Below are the code and all the weights of a small trained network. Each question names an input and a class and asks about switching units off, where a switched-off unit gives its printed mean instead of its output.

import numpy as np


def w(rows, s, z=0):
    codes = np.array(rows[::2]) - 128.0
    scale = np.full(codes.shape[1], s)
    scale[-1] = z or s
    return codes * scale


def norm(h):
    return h / np.sqrt((h * h).mean(-1, keepdims=True) + 1e-5)


def f(y):
    return y / 2 * (1 + np.tanh(0.7978845608 * (y + 0.044715 * y**3)))


def log_softmax(a):
    a = a - a.max(-1, keepdims=True)
    return a - np.log(np.exp(a).sum(-1, keepdims=True))


def net(x, mask):
    res = np.array(x, float).reshape(1, 7) / 4 @ E
    u = 0
    for l in range(2):
        y = f(norm(res) @ A[l][:, :-1].T + A[l][:, -1])
        res = res + np.where(mask[u : u + 12], y, B[l][:, -1]) @ B[l][:, :-1]
        u += 12
    return log_softmax(norm(res)[-1] @ U[:, :-1].T + U[:, -1])


A, B = {}, {}
E = w([
[68,180,132,176,143,191,77,119,116],'x0',
[186,68,96,139,103,170,118,175,135],'x1',
[143,82,130,140,195,199,165,123,219],'x2',
[220,120,170,104,164,117,111,145,161],'x3',
[138,84,181,77,124,200,64,112,76],'x4',
[168,168,129,146,75,122,169,160,89],'x5',
[112,178,107,247,176,52,114,113,202],'x6',
],0.012)
A[0] = w([
[64,254,105,197,99,27,169,121,123,38],'0.n0',
[181,124,48,242,152,31,188,133,181,71],'0.n1',
[63,88,60,81,54,101,181,117,58,36],'0.n2',
[91,173,144,222,128,242,66,171,123,2],'0.n3',
[73,150,127,70,54,151,153,101,102,85],'0.n4',
[175,128,182,102,48,238,185,171,163,81],'0.n5',
[228,103,139,38,62,205,114,158,127,24],'0.n6',
[157,151,86,153,70,127,174,195,86,68],'0.n7',
[76,98,160,56,250,157,123,120,184,37],'0.n8',
[160,130,160,86,95,89,96,128,79,36],'0.n9',
[93,138,81,152,73,100,223,45,147,50],'0.n10',
[79,104,168,207,116,154,116,138,105,63],'0.n11',
],0.0089,0.0069)
B[0] = w([
[116,244,204,172,199,148,185,168,74,250],'0.n0',
[109,110,137,98,136,120,75,221,187,255],'0.n1',
[63,121,168,80,52,159,172,129,136,176],'0.n2',
[111,149,42,163,104,209,83,90,129,173],'0.n3',
[95,66,84,147,108,102,149,177,179,166],'0.n4',
[131,111,111,98,191,160,129,160,101,195],'0.n5',
[167,120,101,132,184,86,162,153,32,209],'0.n6',
[127,125,182,121,131,158,148,66,176,166],'0.n7',
[139,94,176,120,149,132,169,62,151,188],'0.n8',
[155,135,115,89,97,91,92,134,95,144],'0.n9',
[167,119,169,174,131,191,170,158,123,161],'0.n10',
[130,159,114,120,128,175,141,134,126,133],'0.n11',
],0.012,0.0068)
A[1] = w([
[85,115,54,191,117,172,79,74,136,81],'1.n0',
[161,179,183,126,108,64,79,137,98,106],'1.n1',
[131,208,126,187,150,55,123,103,120,43],'1.n2',
[110,118,134,106,70,112,129,106,105,56],'1.n3',
[122,112,155,134,155,179,112,55,135,106],'1.n4',
[146,103,167,114,141,113,117,7,180,48],'1.n5',
[101,99,114,85,16,100,120,109,105,32],'1.n6',
[106,125,88,171,103,172,67,87,114,86],'1.n7',
[113,189,128,188,139,68,115,131,117,19],'1.n8',
[138,113,96,129,120,83,97,178,211,39],'1.n9',
[204,148,114,111,70,63,81,78,103,3],'1.n10',
[139,116,74,169,147,70,132,146,197,39],'1.n11',
],0.014,0.0061)
B[1] = w([
[205,201,86,125,93,209,78,118,192,234],'1.n0',
[170,156,71,197,110,63,112,35,144,230],'1.n1',
[52,167,135,41,245,134,72,148,9,253],'1.n2',
[78,84,101,131,87,135,100,149,177,155],'1.n3',
[182,145,110,141,105,110,151,44,174,227],'1.n4',
[71,118,207,110,139,116,182,32,196,211],'1.n5',
[2,65,96,150,65,73,100,104,152,207],'1.n6',
[135,145,17,145,81,181,109,114,158,205],'1.n7',
[114,172,170,78,213,127,88,125,80,232],'1.n8',
[124,49,187,157,84,165,54,242,251,207],'1.n9',
[225,130,113,188,76,36,47,80,178,147],'1.n10',
[131,37,159,92,75,83,45,183,137,193],'1.n11',
],0.0094,0.0048)
U = w([
[214,115,98,137,65,37,69,70,96,103],'0',
[130,89,187,104,177,134,154,12,199,95],'1',
[36,73,83,90,17,109,143,124,79,114],'2',
[103,177,164,174,88,157,249,158,141,2],'3',
[146,179,36,143,114,221,67,78,148,174],'4',
[78,255,170,155,196,90,109,152,66,201],'5',
[208,63,96,64,184,146,162,155,19,164],'6',
[125,89,171,140,155,97,66,223,211,158],'7',
],0.019,0.0044)

Each question gives the input, the list of numbers given to net, and the class t.
The units are the neurons (one row each of A and B). Each row of codes is followed by its name. A weight is (code - 128) times the scale printed after its matrix; where a second scale follows, it is the last column's (A, B and U).
mask holds one flag per neuron, layer by layer. A switched-off neuron (its flag False) gives its mean, the last column of its row in B, instead of its output. The means were averaged over made-up inputs and are rounded, as every weight is.
A unit's drop is (log p(t) with every unit on - log p(t) with that unit switched off) / (log p(t) with every unit on - log p(t) with every unit switched off).
The circuit of an input: a set's keep is (log p(t) with only the set's units on - log p(t) with every unit switched off) / (log p(t) with every unit on - log p(t) with every unit switched off). Starting from the 12 units with the biggest drops (on a tie, the unit counted first), units are removed one at a time, each time the one whose removal leaves the highest keep (on an exact tie, the one counted first), for as long as the keep stays at least 0.8.
circuit, biggest first: the units of the circuit, biggest drop first
most important unit: the unit with the biggest drop
top k neurons: the k neurons with the biggest drops, biggest first
top k neurons in layer l: the k neurons of layer l with the biggest drops, biggest first
drop when u is switched off: that unit's drop, to one decimal
input [-5,1,-7,-3,-5,7,-1], class 3: most important unit -> 0.n2
input [-2,1,-6,2,5,-3,-4], class 0: top 2 neurons in layer 1 -> 1.n10, 1.n1
input [0,7,1,-2,-6,-5,-4], class 6: top 2 neurons -> 0.n1, 0.n4
input [0,0,5,-2,-8,3,4], class 7: top 3 neurons -> 0.n1, 1.n9, 1.n11
input [-3,-1,6,7,3,-1,-3], class 6: top 2 neurons -> 0.n6, 0.n5
input [-5,-8,-3,-5,-2,1,-4], class 2: top 2 neurons in layer 1 -> 1.n6, 1.n3
input [8,-2,-3,6,8,-8,1], class 4: circuit, biggest first -> 0.n3, 1.n7
input [-4,-3,-8,2,0,-8,-3], class 2: top 2 neurons -> 1.n6, 0.n2
input [3,-4,5,-8,-8,-7,-7], class 3: top 4 neurons -> 0.n10, 0.n4, 0.n7, 0.n2
input [1,1,-6,-6,-5,-8,-2], class 3: top 2 neurons in layer 0 -> 0.n2, 0.n0
input [-3,-5,-3,5,-2,-5,-5], class 0: top 2 neurons -> 0.n9, 1.n10
input [7,-5,-6,-6,4,0,-1], class 4: top 2 neurons in layer 0 -> 0.n3, 0.n6
input [8,-4,5,7,-7,-7,-1], class 1: drop when 0.n8 is switched off -> 0.2
input [5,8,5,-8,-8,-2,7], class 7: drop when 0.n1 is switched off -> 1.7
input [4,1,7,4,2,4,4], class 4: circuit, biggest first -> 0.n3
input [-3,3,1,5,1,-8,2], class 1: drop when 0.n8 is switched off -> 0.4
input [8,8,-4,4,5,2,6], class 4: drop when 0.n4 is switched off -> 0.0
